Here is a tiny trained network, its code and every weight. The questions are about switching its units off for an input and a class, where a switched-off unit gives its printed mean instead of its output.

import numpy as np


def w(rows, s, z=0):
    codes = np.array(rows[::2]) - 128.0
    scale = np.full(codes.shape[1], s)
    scale[-1] = z or s
    return codes * scale


def norm(h):
    return h / np.sqrt((h * h).mean(-1, keepdims=True) + 1e-5)


def f(y):
    return y / 2 * (1 + np.tanh(0.7978845608 * (y + 0.044715 * y**3)))


def log_softmax(a):
    a = a - a.max(-1, keepdims=True)
    return a - np.log(np.exp(a).sum(-1, keepdims=True))


def net(x, mask):
    res = np.array(x, float).reshape(1, 8) / 4 @ E
    u = 0
    for l in range(4):
        y = f(norm(res) @ A[l][:, :-1].T + A[l][:, -1])
        res = res + np.where(mask[u : u + 10], y, B[l][:, -1]) @ B[l][:, :-1]
        u += 10
    return log_softmax(norm(res)[-1] @ U[:, :-1].T + U[:, -1])


A, B = {}, {}
E = w([
[121,2,171],'x0',
[136,136,148],'x1',
[135,132,142],'x2',
[128,127,127],'x3',
[128,125,125],'x4',
[122,123,120],'x5',
[237,100,91],'x6',
[129,127,126],'x7',
],0.0091)
A[0] = w([
[195,114,117,57],'L0N0',
[154,125,239,120],'L0N1',
[90,131,90,2],'L0N2',
[83,151,183,140],'L0N3',
[163,229,190,120],'L0N4',
[90,142,116,80],'L0N5',
[92,49,184,188],'L0N6',
[131,19,254,62],'L0N7',
[123,252,117,105],'L0N8',
[170,96,51,115],'L0N9',
],0.0089,0.0044)
B[0] = w([
[91,85,125,135],'L0N0',
[125,117,52,148],'L0N1',
[153,72,67,96],'L0N2',
[192,84,100,172],'L0N3',
[47,87,2,197],'L0N4',
[161,141,40,120],'L0N5',
[117,131,36,252],'L0N6',
[67,43,52,253],'L0N7',
[61,84,21,252],'L0N8',
[157,108,240,166],'L0N9',
],0.0073,0.0041)
A[1] = w([
[58,127,240,7],'L1N0',
[102,61,254,105],'L1N1',
[129,245,38,195],'L1N2',
[232,92,104,23],'L1N3',
[135,65,255,22],'L1N4',
[178,123,175,57],'L1N5',
[69,132,126,107],'L1N6',
[54,150,129,74],'L1N7',
[26,180,140,106],'L1N8',
[133,83,144,1],'L1N9',
],0.0083,0.0042)
B[1] = w([
[129,148,228,109],'L1N0',
[48,125,50,135],'L1N1',
[123,52,144,254],'L1N2',
[215,77,232,136],'L1N3',
[119,65,1,126],'L1N4',
[183,52,92,115],'L1N5',
[119,108,119,147],'L1N6',
[134,99,125,142],'L1N7',
[174,65,169,166],'L1N8',
[176,214,141,110],'L1N9',
],0.0081,0.006)
A[2] = w([
[114,255,101,181],'L2N0',
[104,182,175,89],'L2N1',
[69,167,147,168],'L2N2',
[148,162,188,91],'L2N3',
[88,83,108,88],'L2N4',
[138,145,139,32],'L2N5',
[123,186,112,81],'L2N6',
[112,74,164,122],'L2N7',
[173,216,124,255],'L2N8',
[132,82,166,75],'L2N9',
],0.014,0.0076)
B[2] = w([
[91,2,90,145],'L2N0',
[185,126,174,104],'L2N1',
[168,85,179,165],'L2N2',
[182,155,80,114],'L2N3',
[145,167,80,254],'L2N4',
[175,127,102,99],'L2N5',
[163,77,73,104],'L2N6',
[107,140,75,188],'L2N7',
[146,15,109,152],'L2N8',
[113,104,103,127],'L2N9',
],0.012,0.0049)
A[3] = w([
[40,193,124,146],'L3N0',
[131,62,139,129],'L3N1',
[152,153,122,16],'L3N2',
[27,150,114,144],'L3N3',
[107,175,10,116],'L3N4',
[128,113,143,2],'L3N5',
[51,126,206,76],'L3N6',
[122,69,61,171],'L3N7',
[162,219,170,87],'L3N8',
[223,249,118,74],'L3N9',
],0.012,0.0056)
B[3] = w([
[235,88,168,162],'L3N0',
[137,173,147,156],'L3N1',
[135,19,31,116],'L3N2',
[202,110,161,193],'L3N3',
[150,191,147,212],'L3N4',
[124,100,32,115],'L3N5',
[141,1,133,123],'L3N6',
[121,202,159,246],'L3N7',
[181,62,104,122],'L3N8',
[229,8,151,123],'L3N9',
],0.0099,0.013)
U = w([
[153,163,158,254],'0',
[37,82,12,113],'1',
[199,30,249,163],'2',
[162,195,170,114],'3',
[165,192,165,90],'4',
[166,190,185,88],'5',
[164,186,165,43],'6',
],0.011,0.0056)

Each question gives the input, the list of numbers given to net, and the class t.
The units are the neurons (one row each of A and B). Each row of codes is followed by its name. A weight is (code - 128) times the scale printed after its matrix; where a second scale follows, it is the last column's (A, B and U).
mask holds one flag per neuron, layer by layer. A switched-off neuron (its flag False) gives its mean, the last column of its row in B, instead of its output. The means were averaged over made-up inputs and are rounded, as every weight is.
A unit's drop is (log p(t) with every unit on - log p(t) with that unit switched off) / (log p(t) with every unit on - log p(t) with every unit switched off).
The circuit of an input: a set's keep is (log p(t) with only the set's units on - log p(t) with every unit switched off) / (log p(t) with every unit on - log p(t) with every unit switched off). Starting from the 12 units with the biggest drops (on a tie, the unit counted first), units are removed one at a time, each time the one whose removal leaves the highest keep (on an exact tie, the one counted first), for as long as the keep stays at least 0.8.
circuit, biggest first: the units of the circuit, biggest drop first
k most important neurons: the k neurons with the biggest drops, biggest first
k most important neurons of layer l: the k neurons of layer l with the biggest drops, biggest first
drop of u: that unit's drop, to one decimal
input [7,-1,-3,-7,-7,-6,1,-7], class 0: 2 most important neurons of layer 1 : L1N2, L1N8
input [-7,7,0,0,6,-6,7,-4], class 1: circuit, biggest first : L2N8, L3N3, L2N0
input [-6,3,5,3,4,0,1,-3], class 1: 2 most important neurons : L0N4, L0N8
input [7,0,-7,3,-6,-1,-3,5], class 1: most important neuron : L0N7
input [-7,-7,-3,-7,0,4,7,-4], class 1: circuit, biggest first : L2N8, L2N0
input [5,2,-3,8,-6,4,6,2], class 4: 2 most important neurons : L1N2, L2N8
input [7,6,-2,-6,-4,-1,0,-5], class 1: 2 most important neurons : L0N7, L3N0
input [2,-6,2,-5,6,2,-6,0], class 2: 2 most important neurons : L3N0, L0N8
input [-7,8,7,5,0,-3,8,4], class 2: 2 most important neurons of layer 0 : L0N7, L0N6
input [-2,-2,3,-5,1,1,5,2], class 2: 2 most important neurons : L3N4, L3N7
input [7,6,-6,-8,-8,-6,-2,-2], class 4: 2 most important neurons of layer 3 : L3N7, L3N4
input [-4,6,0,2,5,7,8,4], class 2: 3 most important neurons : L3N4, L3N7, L2N4
input [6,1,-7,-5,-5,-2,2,8], class 0: 2 most important neurons : L1N2, L2N8
input [-8,3,-4,5,5,-5,-3,-1], class 1: circuit, biggest first : L2N0
input [-3,3,1,7,6,-6,8,0], class 2: 2 most important neurons : L3N4, L3N7
input [6,6,-2,7,-7,4,0,7], class 0: 2 most important neurons of layer 0 : L0N8, L0N4
input [-5,-3,5,0,-3,-4,8,-2], class 2: 2 most important neurons of layer 2 : L2N4, L2N7
input [1,4,-2,-1,-2,-6,-8,-3], class 2: drop of L2N4 : 0.0
input [4,-8,4,1,-5,1,3,1], class 6: drop of L1N2 : 0.1
input [-8,-6,5,-6,3,-5,-5,5], class 1: drop of L2N0 : 1.6
